Below are the code and all the weights of a small trained network. Each question names an input and a class and asks about switching units off, where a switched-off unit gives its printed mean instead of its output.

import numpy as np


def w(rows, s, z=0):
    codes = np.array(rows[::2]) - 128.0
    scale = np.full(codes.shape[1], s)
    scale[-1] = z or s
    return codes * scale


def f(y):
    return np.maximum(y, 0)


def log_softmax(a):
    a = a - a.max(-1, keepdims=True)
    return a - np.log(np.exp(a).sum(-1, keepdims=True))


def net(x, mask):
    res = np.array(x, float).reshape(1, 4) / 4 @ E
    y = f(res @ A[0][:, :-1].T + A[0][:, -1])
    res = res + np.where(mask, y, B[0][:, -1]) @ B[0][:, :-1]
    return log_softmax(res[-1] @ U[:, :-1].T + U[:, -1])


A, B = {}, {}
E = w([
[194,195,91,205,181,200,70,77,101,208,96,101],'x0',
[169,129,129,102,150,19,65,13,182,108,153,95],'x1',
[174,179,145,90,203,66,254,143,169,179,78,191],'x2',
[44,71,53,169,180,85,77,130,151,119,47,183],'x3',
],0.0071)
A[0] = w([
[59,55,44,160,195,99,95,137,145,106,39,182,68],'n0',
[80,70,170,74,49,72,127,173,167,71,185,133,75],'n1',
[123,130,151,113,112,95,45,68,145,86,148,78,181],'n2',
[96,50,93,150,29,196,2,127,82,77,191,32,86],'n3',
[36,52,83,149,132,49,96,136,162,70,31,208,119],'n4',
[93,106,27,189,177,87,68,135,135,164,47,151,79],'n5',
[154,130,150,67,162,25,45,32,199,95,168,85,90],'n6',
[222,206,65,189,196,168,105,92,125,253,83,130,125],'n7',
[89,73,155,99,116,146,177,198,112,62,117,180,162],'n8',
[170,181,152,88,164,45,186,102,172,149,80,195,121],'n9',
[147,110,143,99,125,39,70,18,162,98,153,76,77],'n10',
[71,104,42,202,188,109,48,128,166,165,57,198,234],'n11',
[227,202,225,39,68,167,141,116,97,143,234,52,47],'n12',
[96,111,117,198,102,183,167,225,100,107,78,161,55],'n13',
[83,57,169,40,39,46,177,184,145,33,182,156,54],'n14',
[164,123,123,111,181,16,136,31,191,144,165,136,93],'n15',
[174,136,112,127,146,65,60,11,225,127,105,80,96],'n16',
[88,125,113,198,117,234,128,230,47,168,81,167,158],'n17',
[173,108,103,119,155,71,120,61,128,106,152,114,254],'n18',
[81,154,162,162,101,218,247,234,51,144,112,180,121],'n19',
[202,212,65,250,159,216,23,38,95,204,78,76,88],'n20',
[163,181,115,201,138,167,90,142,93,233,121,115,78],'n21',
[79,91,110,143,64,175,27,132,109,57,154,41,77],'n22',
[196,182,135,94,236,109,252,124,184,218,59,214,58],'n23',
[237,209,248,74,60,158,210,141,82,147,227,60,145],'n24',
[65,5,175,53,64,32,180,164,166,38,155,179,158],'n25',
[94,95,103,178,106,184,41,81,92,123,181,57,78],'n26',
[232,212,237,86,52,174,155,113,100,153,244,18,141],'n27',
],0.006,0.008)
B[0] = w([
[33,116,209,189,229,151,78,153,78,38,112,175,187],'n0',
[170,156,145,112,75,86,46,109,34,151,230,212,181],'n1',
[164,83,105,107,154,163,153,193,188,203,77,80,206],'n2',
[85,206,127,8,232,43,218,196,201,205,51,86,228],'n3',
[101,107,190,187,209,122,51,141,146,57,97,150,214],'n4',
[45,112,205,173,207,153,73,138,69,47,138,199,178],'n5',
[101,36,42,81,121,209,125,168,3,121,139,137,198],'n6',
[201,170,168,125,71,64,63,107,70,172,223,188,198],'n7',
[210,106,140,102,128,146,110,130,118,200,159,112,197],'n8',
[97,131,119,48,195,107,186,202,175,192,76,112,190],'n9',
[100,41,45,61,143,208,142,204,18,114,145,122,183],'n10',
[143,114,227,209,188,159,64,95,197,98,77,133,249],'n11',
[38,107,180,179,245,147,83,143,64,47,117,192,195],'n12',
[102,42,79,81,131,193,114,206,42,123,131,132,160],'n13',
[166,175,168,104,61,60,52,66,13,144,228,222,198],'n14',
[117,61,38,34,168,207,146,204,55,138,135,108,182],'n15',
[109,60,68,95,152,182,101,177,11,101,158,125,188],'n16',
[180,45,55,88,88,208,141,166,119,163,116,69,212],'n17',
[243,64,150,154,119,177,127,169,220,244,78,39,227],'n18',
[160,33,23,63,130,199,141,193,76,151,117,68,207],'n19',
[204,154,165,106,34,50,38,83,31,161,253,235,213],'n20',
[190,136,121,90,99,110,69,116,23,158,204,199,162],'n21',
[64,220,141,15,219,57,184,210,165,193,75,99,198],'n22',
[14,245,136,21,220,32,208,204,138,212,101,143,199],'n23',
[79,97,191,215,211,155,63,112,167,61,70,125,238],'n24',
[218,165,194,153,89,75,58,111,95,187,213,181,244],'n25',
[78,216,147,38,226,53,189,211,135,187,115,144,185],'n26',
[80,107,199,204,216,163,46,99,170,46,85,135,238],'n27',
],0.0067,0.011)
U = w([
[183,163,152,133,87,58,90,106,98,144,222,180,89],'0',
[44,120,183,204,181,152,97,120,143,34,89,149,55],'1',
[60,203,109,58,170,44,202,147,165,179,80,117,109],'2',
[124,55,22,91,115,218,134,144,95,126,136,106,20],'3',
[217,100,170,185,105,162,121,109,208,188,74,71,239],'4',
[22,227,167,205,9,174,228,30,207,61,77,225,1],'5',
[22,149,120,165,19,121,147,23,196,124,103,120,1],'6',
],0.012,0.0099)

Each question gives the input, the list of numbers given to net, and the class t.
The units are the neurons (one row each of A and B). Each row of codes is followed by its name. A weight is (code - 128) times the scale printed after its matrix; where a second scale follows, it is the last column's (A, B and U).
mask holds one flag per neuron, in row order. A switched-off neuron (its flag False) gives its mean, the last column of its row in B, instead of its output. The means were averaged over made-up inputs and are rounded, as every weight is.
A unit's drop is (log p(t) with every unit on - log p(t) with that unit switched off) / (log p(t) with every unit on - log p(t) with every unit switched off).
The circuit of an input: a set's keep is (log p(t) with only the set's units on - log p(t) with every unit switched off) / (log p(t) with every unit on - log p(t) with every unit switched off). Starting from the 12 units with the biggest drops (on a tie, the unit counted first), units are removed one at a time, each time the one whose removal leaves the highest keep (on an exact tie, the one counted first), for as long as the keep stays at least 0.8.
circuit, biggest first: the units of the circuit, biggest drop first
most important unit: the unit with the biggest drop
k most important neurons: the k neurons with the biggest drops, biggest first
drop of u: that unit's drop, to one decimal
input [-4,5,-6,4], class 2: 2 most important neurons => [n3 n22]
input [7,5,6,3], class 0: most important unit => n7
input [7,-8,7,6], class 3: 2 most important neurons => [n17 n19]
input [7,-3,7,2], class 0: 4 most important neurons => [n7 n20 n3 n21]
input [6,-6,-6,-1], class 0: 2 most important neurons => [n20 n21]
input [8,0,0,7], class 0: 2 most important neurons => [n20 n7]
input [-4,8,-8,1], class 2: 3 most important neurons => [n3 n22 n26]
input [-6,0,-7,-3], class 2: 4 most important neurons => [n3 n22 n20 n7]
input [8,7,-3,7], class 0: 2 most important neurons => [n20 n7]
input [-4,0,-4,-6], class 1: 2 most important neurons => [n27 n24]
input [-7,-4,-8,1], class 2: 2 most important neurons => [n3 n22]
input [6,-8,2,1], class 3: 3 most important neurons => [n17 n19 n25]
input [4,1,-2,-1], class 0: 3 most important neurons => [n20 n7 n24]
input [-1,-7,2,-5], class 3: circuit, biggest first => [n19]
input [-8,-8,-5,-2], class 0: 2 most important neurons => [n14 n25]
input [-3,-1,6,-6], class 1: 2 most important neurons => [n24 n3]
input [6,7,-6,0], class 3: drop of n1 => 0.2
input [-6,-5,-7,5], class 2: drop of n22 => 0.7
input [-3,5,5,8], class 1: drop of n24 => 0.0
input [5,0,0,-2], class 0: circuit, biggest first => [n20]
input [0,-2,-1,-4], class 1: drop of n2 => 0.1
